Where the symbols take the units:
q497: o>q481, b>q301, c>q675, s>q773, h>q409, m>q133
q32: o>q301, b>q561, c>-, s>q896, h>q876, m>q675
q718: o>-, b>q511, c>q911, s>q658, h>q522, m>q960
q486: o>q694, b>q484, c>q638, s>q560, h>q129, m>q762
q524: o>-, b>q522, c>q484, s>q960, h>q451, m>q694
q260: o>-, b>q27, c>q812, s>q869, h>q254, m>q141
q560: o>q511, b>q944, c>q533, s>q129, h>q486, m>q911
q960: o>-, b>q718, c>q944, s>q451, h>q524, m>q511
q911: o>q718, b>q560, c>q503, s>q723, h>q762, m>q944
q394: o>q373, b>q482, c>-, s>q561, h>q744, m>q876
q694: o>-, b>q524, c>q486, s>q511, h>q844, m>q522
q533: o>q560, b>q959, c>-, s>q930, h>q638, m>q503
q790: o>-, b>q882, c>q622, s>q27, h>q256, m>q254
q773: o>q882, b>q777, c>q617, s>q409, h>q497, m>q622
q700: o>q14, b>q62, c>-, s>q949, h>q959, m>q930
q522: o>-, b>q694, c>q762, s>q718, h>q658, m>q524
q638: o>q486, b>q949, c>-, s>q533, h>q930, m>q799
q451: o>-, b>q658, c>q14, s>q524, h>q960, m>q844
q62: o>q723, b>q930, c>-, s>q799, h>q503, m>q700
q14: o>q451, b>q723, c>q700, s>q484, h>q944, m>q129
q617: o>q773, b>q896, c>-, s>q482, h>q675, m>q744
q256: o>-, b>q481, c>q133, s>q790, h>q27, m>q869
q622: o>q790, b>q773, c>q744, s>q373, h>q133, m>q777
q484: o>q524, b>q762, c>q949, s>q944, h>q14, m>q486
q959: o>q944, b>q503, c>-, s>q700, h>q949, m>q533
q301: o>q869, b>q133, c>q32, s>q777, h>q812, m>q497
q949: o>q484, b>q799, c>-, s>q959, h>q700, m>q638
q409: o>q141, b>q812, c>q482, s>q497, h>q773, m>q373
q744: o>q622, b>q617, c>-, s>q394, h>q561, m>q896
q723: o>q658, b>q129, c>q62, s>q762, h>q911, m>q14
q141: o>-, b>q260, c>q409, s>q481, h>q882, m>q27
q254: o>-, b>q790, c>q777, s>q260, h>q869, m>q882
q944: o>q960, b>q911, c>q959, s>q14, h>q484, m>q560
q129: o>q844, b>q14, c>q930, s>q486, h>q560, m>q723
q876: o>q812, b>q394, c>-, s>q32, h>q896, m>q482
q799: o>q762, b>q638, c>-, s>q503, h>q62, m>q949
q896: o>q777, b>q744, c>-, s>q876, h>q32, m>q617
q882: o>-, b>q254, c>q773, s>q141, h>q481, m>q790
q133: o>q256, b>q497, c>q561, s>q622, h>q373, m>q301
q658: o>-, b>q844, c>q723, s>q522, h>q718, m>q451
q812: o>q260, b>q373, c>q876, s>q301, h>q777, m>q409
q777: o>q254, b>q622, c>q896, s>q812, h>q301, m>q773
q930: o>q129, b>q700, c>-, s>q638, h>q533, m>q62
q482: o>q409, b>q876, c>-, s>q675, h>q617, m>q394
q373: o>q27, b>q409, c>q394, s>q133, h>q622, m>q812
q675: o>q497, b>q32, c>-, s>q617, h>q482, m>q561
q762: o>q522, b>q486, c>q799, s>q911, h>q723, m>q484
q503: o>q911, b>q533, c>-, s>q62, h>q799, m>q959
q844: o>-, b>q451, c>q129, s>q694, h>q511, m>q658
q481: o>-, b>q869, c>q497, s>q882, h>q141, m>q256
q869: o>-, b>q256, c>q301, s>q254, h>q260, m>q481
q27: o>-, b>q141, c>q373, s>q256, h>q790, m>q260
q561: o>q133, b>q675, c>-, s>q744, h>q394, m>q32
q511: o>-, b>q960, c>q560, s>q844, h>q694, m>q718

The rows follow the links: the fewer symbols apart two units are, the more alike their rows tend to be.

Each row is also shifted at random along 2 hidden directions that mean nothing.

One row for each unit, in no order:
Each row stands for one unit.
row 1: [ 14   3 -36 -23   3  32 -10 -18 -25  20   7   8  21   7  -6  29  16   4  -3 -16 -24  19   7  -1 -37 -27  -2 -33 -31 -42  -9 -14  -9  -3   8   2   2  -6]
row 2: [ 18  -1  -2  -5  -8  31  16 -17  -5 -29  -9 -10   5  -2 -20   9  -2 -37  -3 -27 -14 -28  -6  15  15 -25   4  39  -5  43   0  -2 -16   7  32   3   3 -11]
row 3: [ 71  25  14  20   7 -47  -8  16  11  15  -5   8 -29   0  29   3 -16  12 -10  22  21 -13  -9 -26   6  40  14  -2  13 -10  -1  -7   1   8 -14  -2  -3   8]
row 4: [-27  13  17  33 -27 -33 -11  10   9 -17   0  10 -18  22  25 -27  -6  11  -6  -9  18  16  -6  25  -2  24   9  36   8  15  -1  -7  -1   9 -14  -2  11   1]
row 5: [-18  11  27  -4   7   7   3   4  10 -24 -14 -21   0  12 -25 -29   3   1   8  -3   6  -7 -15  14  26  -1  -3  50  21  31   5  20   8  -9   0  -9   5  -8]
row 6: [ 52  -6 -13  10 -33  49  -1  10 -23 -48   3  13  15 -18  -4 -20  14  36   8  -4 -34  14  21  47 -32 -25  -5  -5 -17   2  -7  -8  -9  12 -20   3   1   1]
row 7: [114 -24  12  50  -2 -19  25  12   1 -51  -3   3  12 -38  13 -25 -34  -1  -4   2 -18 -48   9   6   6 -29   1  26  20  69   3  -3 -24  -4  18  20 -18  21]
row 8: [-29 -15  10   5  30 -34  -6   4  11  40  -5  -6  -6 -17  18  16 -19   9   8  18   1   0  26 -31   5  -9  -3 -47   9 -24   9  -2  11 -13  -2  12 -10  17]
row 9: [ -1 -25  21 -25  24  20  -5   8   9  23 -17 -15  -1 -17 -13  -1   6  -7  -1  12   1   9  22 -22  17   5 -11 -50  11 -24   7  15   9   3  -7   1   5   0]
row 10: [-22  -3   2 -27  21  16  -8 -13   9  34 -15  -3   3   7 -13  38   5 -38  11  -4   2   4   5 -18  16  -1  -9 -31 -20 -32  -1  -6  11 -10  20  -9  12  -2]
row 11: [  8  11  27 -38  28  15   7  18  15  22 -16 -19   4  14 -27  -3  11  -6   3  24  10 -11 -14 -31  33  -4  -8   7  27 -22   8  23   3  -5  -6  -3   1  -6]
row 12: [-14  14  -6 -35  12  20  17  10   0  25  20  -4  12  14 -10  -7   6  37  -1  27 -12 -18 -21 -32 -18 -32   4  -7  16 -16  -5  16 -14  -5  -7 -15 -24   2]
row 13: [ 49  33  30  18   5 -13 -31   8  -5   8 -19  -3  11  26  40   5   2  28  12  21 -16  46 -10  -7  -5   6 -14 -15 -11 -42  -4 -16  12  -3 -30 -19  25  19]
row 14: [-80 -19   8   9   6 -54  -2   0  17  41  13  18 -14 -12  17   4 -19   5 -13  12  15   0  18 -23  12  26  15 -43  12 -37   7  -3   4   2 -10  13   6   9]
row 15: [ 96  -4  -8 -13   1  52 -13   8 -21  -1   1  13  21  -8  -2  11  26  28   0  13 -27  29  19   0 -34 -13  -2 -48 -20 -34 -10  -3  -6   6 -27   4   8 -11]
row 16: [ 19 -12  11  37 -27 -33  -3   1   0 -27  -1  17  -4 -19  24 -20  -8  10  -2  -1  11  14  25  28   4  27   6  -3  -1  14   0  -5   5   8 -11  17   3  15]
row 17: [ 17  26  -9 -19   9  28 -19   5  -7  28   4 -11   5  26   0   2  20  44  17  20 -13  41 -15 -11 -36  -2 -22 -18  -7 -55  -5  -1   7   4 -32 -28   8   2]
row 18: [-95  15 -16  -1 -12  19   9   6 -11   1  17  -1  13  27  -4 -23   2  33   6 -10 -20  -1 -12  23 -16 -28  -7  27   7   3  -7  11  -5  -2 -21 -12   1  -2]
row 19: [ 81 -15 -15 -24  34  12   1   9   6   5  12  -4  -1 -30 -18   4  -1  29   9  23   7 -20  15 -27 -24   2 -14 -33  14  -7   9  12   1 -12  11  14 -24   1]
row 20: [ 34  27  16  15   7   5  -4  13 -20  26  -1   0  24  18  31   6 -15   6  -3  23 -27   5 -10 -21  -8 -24 -14  -9   7 -30 -17  -8 -13   4 -22 -20   5  10]
row 21: [ -2   9  -6 -16 -23  16 -30  -3 -18  28   7  35  -1   5  13   9  27  34  -8   3   7  79  36  16 -42  30   4 -72 -34 -79 -17 -12  12  12 -41  -2  28 -14]
row 22: [ 18 -22  30  -5   5  14   0  13   5 -37 -12 -16   4 -21 -23 -21  12 -12  13  -4   0  -4  28  28  30   1 -11  11  10  41  -2  25   8  -9   2  13  12 -10]
row 23: [ 77 -18  25 -31  19  28  11  10  -3   6 -10   5   6 -34 -19   9   6  -6   0  34 -15 -26  13 -21  17 -23  10 -28  10   2   6   8 -15  -7   8  20   3  -2]
row 24: [-36  27  31   9 -43   9 -22   9  -3 -23 -10  17  -4  31  -6 -20  15   5   0 -15  15  42 -13  44  14  33   9  30 -11 -12 -13  -2   9  12 -36 -12  30 -12]
row 25: [ 23 -21 -24   5 -24  -5   5  10   8 -26  22  21 -24 -26 -20 -18   3  31 -12   3  20 -11  21  20 -23  29  13   4  18  43  11  16  -1  14  -7  17 -27 -11]
row 26: [ 60 -12   4 -28  12  -6  -3 -20  13   7  -7   6 -23   4 -27  38   6 -43  -7  -1  22  -2 -11 -17  20  34   8  -9 -13  -8   5  -2   3   9  25  11   8 -16]
row 27: [  0   8   8  40  -4 -16  -7   3   6 -24  -9 -20  -8  14  26 -31 -15  13  11   0   1   3 -17  20   5   2  -5  34  16  29   6  -1   2  -5  -9 -10   1  10]
row 28: [ 47  -1  -1 -23   5  38   4 -13 -16  20 -15   1  12  10  -8  30  11 -38  -6  -9 -21  -6  -2 -17  12 -30   9 -24 -19 -23  -7  -6   1  -3  17  -1  17  -7]
row 29: [ 14 -17 -47   4   8   3   5 -16  18 -23  12 -21  -1  -9 -22   8 -11  -7   4 -26   8 -23 -10   8 -15  -4  -7  47  -1  49  13   3   7 -19  42   0 -33  -9]
row 30: [ 34 -18  11  53  -4 -31  -5   8   9 -47 -14   7  -3 -21  28 -23 -21  12  14 -11  -5   4  10  31  -3  -3 -10  12   8  32   4 -15   9 -10  -1   6   4  15]
row 31: [-52   8  27 -40  19 -16   7  12  21  41  -1  -6 -19   8 -27  -2   6   5 -13  22  30 -16 -22 -41  31  23  14   5  15 -21  10  31   5  -2  -3  -5  -3 -14]
row 32: [-34   2   4  -1 -25  -3   2 -16   5 -15  -8  10 -21   8 -12  17  13 -37  -8 -33  11  10   0  18  21  30   8  22 -23  14   3  -3   7   5  13  -4  10 -13]
row 33: [ 38 -13 -21  11  -7  17 -13  11   5 -40   9  -4   1 -20  -6 -32  11  37   5  -7  -5  12  28  36 -33   9 -16   5  -4  40   1   1   6  -4 -11   7 -17   6]
row 34: [ 39  11  -9 -20   3  -7  -3  10   9  20  21  -1 -16   8 -12   1  11  31  -4  32  25  -1 -17 -29 -16  26  12  -5   8 -15   9  16   8   4 -17  -8 -14 -13]
row 35: [ 19  -4   4  -7   2  19   0 -16  13 -33 -13 -15  -3  -8 -16   8   1 -51   5 -20  11 -14 -10  13  34   5  -7  35 -15  47  10  -2  -9 -12  32   1  -1   2]
row 36: [ 55  -8 -40 -22  29   9   8 -20   8  15  12 -17  -2  -3 -10  39   4  -8   0   4   0 -16   1 -31 -27  13  -3  -7 -16  -7   7   0   0  -8  29   0 -22   9]
row 37: [-70   9  21 -10  -4  31  14   8  -7  -5  -8 -11  15   8 -16 -25  10  -1  -3  -6 -16 -11 -17  17  28 -25   0  39  10  15  -5  18  -8 -11 -10  -4   2  -8]
row 38: [ -1  -5 -36   4 -19 -10  -6 -25   7 -29  18   1 -16  -1 -13   7   0 -13  -9 -32  21 -13  -6   8 -12  29  11  34 -13  38   8   5   1   1  23   1 -18  -6]
row 39: [  4   7  -8   9 -10 -36 -12 -20  -3  25  -5   8 -13  11  29  34  -2 -24   0  -1  10  34  -3  -8   7  33  13 -21 -21 -38 -10 -32  11   9   9   6  12   9]
row 40: [ -1   9 -35   9 -24  26   7 -22  -8 -18  17   3  20   5 -11  12  -1  -4  -1 -33 -24  -4   1  20 -23 -27  -5  22 -26  18  -5  -5  -8   4  14  -7 -12  -3]
row 41: [-63 -23  14  -6  -8  26  25   4  -2  -8  -7  -2  14 -17 -15 -29   0 -11  -2  -4 -19 -21  10  20  35 -33  -1   7  15  33  -2  17  -3   6  -2  12   5  -7]
row 42: [ 47  10 -10  16   0   4  -7 -20 -19   6 -10   2  21  10  31  38  -6 -21  -2  -8 -20   6  -2  -3 -11 -19   1 -24 -31 -27 -11 -32 -13   4   7  -1  18  13]
row 43: [ 15  -1 -19  35 -15 -24  -6 -20   5 -25  -2  -5   3  -6  29   5 -16 -26  14 -30  -2  13  -8  17  -6  -8 -14  28 -17  28   7 -17   7  -3  27   5   5  15]
row 44: [-53 -16   6   8   5 -13   8   7 -17  40   5   7  13  -6  30   8 -13   8  -4  13 -24   0  24 -19   3 -37  -3 -56   1 -41 -10 -10  -4   9 -17  10   6  18]
row 45: [ 32   9  -7  45 -20  -3  -4 -21 -18 -32  -1   4  18   9  31   3  -9 -28   0 -31 -26  14  -3  23  -5 -28  -2  21 -23  14  -7 -33 -10  -2   7  -1  16  11]
row 46: [ 46 -32  13 -35  28 -19  19  10  26  16  -9   7 -25 -27 -30   6 -13 -21  -4  40  33 -53   4 -46  30  23  13 -19  35  31  14  28  -4   4  21  18 -18 -18]
row 47: [-62 -19  18  -6 -14 -11   7   3  10 -14 -10   7 -24 -22 -28 -24   2  -8 -10 -12  32 -11  17  15  33  34  16   5  13  33   9  18   6   9  -4  13   6 -10]
row 48: [ 64  14  28 -30  12  32  12  15  -5  10  -9 -16  17  10 -27   4   0  -5   0  26 -22 -33 -24 -22  17 -28  -4   2  15  -4 -11   7 -14   5 -16  -3   9  -5]
row 49: [  4  23  -9   1 -10  17  -7  10  13 -34   8  -7  -1  18  -8 -33  12  43  10  -8  -6  24 -17  30 -29   6 -12  32   3  20  -1  15  12 -12 -18 -13  -6   3]
row 50: [103  13 -11  41 -32 -23 -12 -16 -14 -58  -7  12  -2   2  40  10  -1 -22  -6 -21   5  30   0  39 -17  28   3  18 -43  14  -2 -32  10   3   5  -4  22  14]
row 51: [ 12 -15 -12  10  37 -43  22 -22  17  25 -10 -24 -12  -3   9  39 -33 -32   7  11   9 -43 -11 -37   9  -2  -1  -7   6   6   7  -9  -3 -13  45  11 -21  13]
row 52: [ 63  21  -8   6 -25   3  -5  13   8 -36  14  -1 -13   5 -10 -28   6  24 -17  -3  15   7 -12  24 -18  34  10  43   5  25   3   3  -2   1 -16  -8 -10  -8]
row 53: [  0  11  13  31 -10 -18  14  21   2 -24  -2  -8   8  10  25 -26 -21  10  -1   7 -17 -31 -12  12   8 -35   0  44  17  35   4   0 -19  -6   1   0  -7   1]
row 54: [ 24  -5 -36 -28   7  -6  -4 -21   3  14  21   7 -16   8 -10  42   2 -12  -7   5  23   2  -3 -19 -21  27  13 -24 -19 -26   2  -3   9   2  18   4 -14 -13]

Some units, each with its row:
q484 row 9
q949 row 23
q876 row 53
q762 row 19
q260 row 4
q638 row 44
q744 row 41
q700 row 28
q497 row 29
q62 row 1
q869 row 50
q14 row 10
q522 row 21
q658 row 54
q32 row 45
q561 row 2
q896 row 7
q133 row 35

Row, symbols taken left to right, then the row they reach:
row 18 m: row 37
row 32 h b: row 52
row 16 h c: row 43
row 25 s m: row 24
row 47 c s: row 5
row 40 o o: row 38
row 33 b s: row 27
row 26 b c: row 36

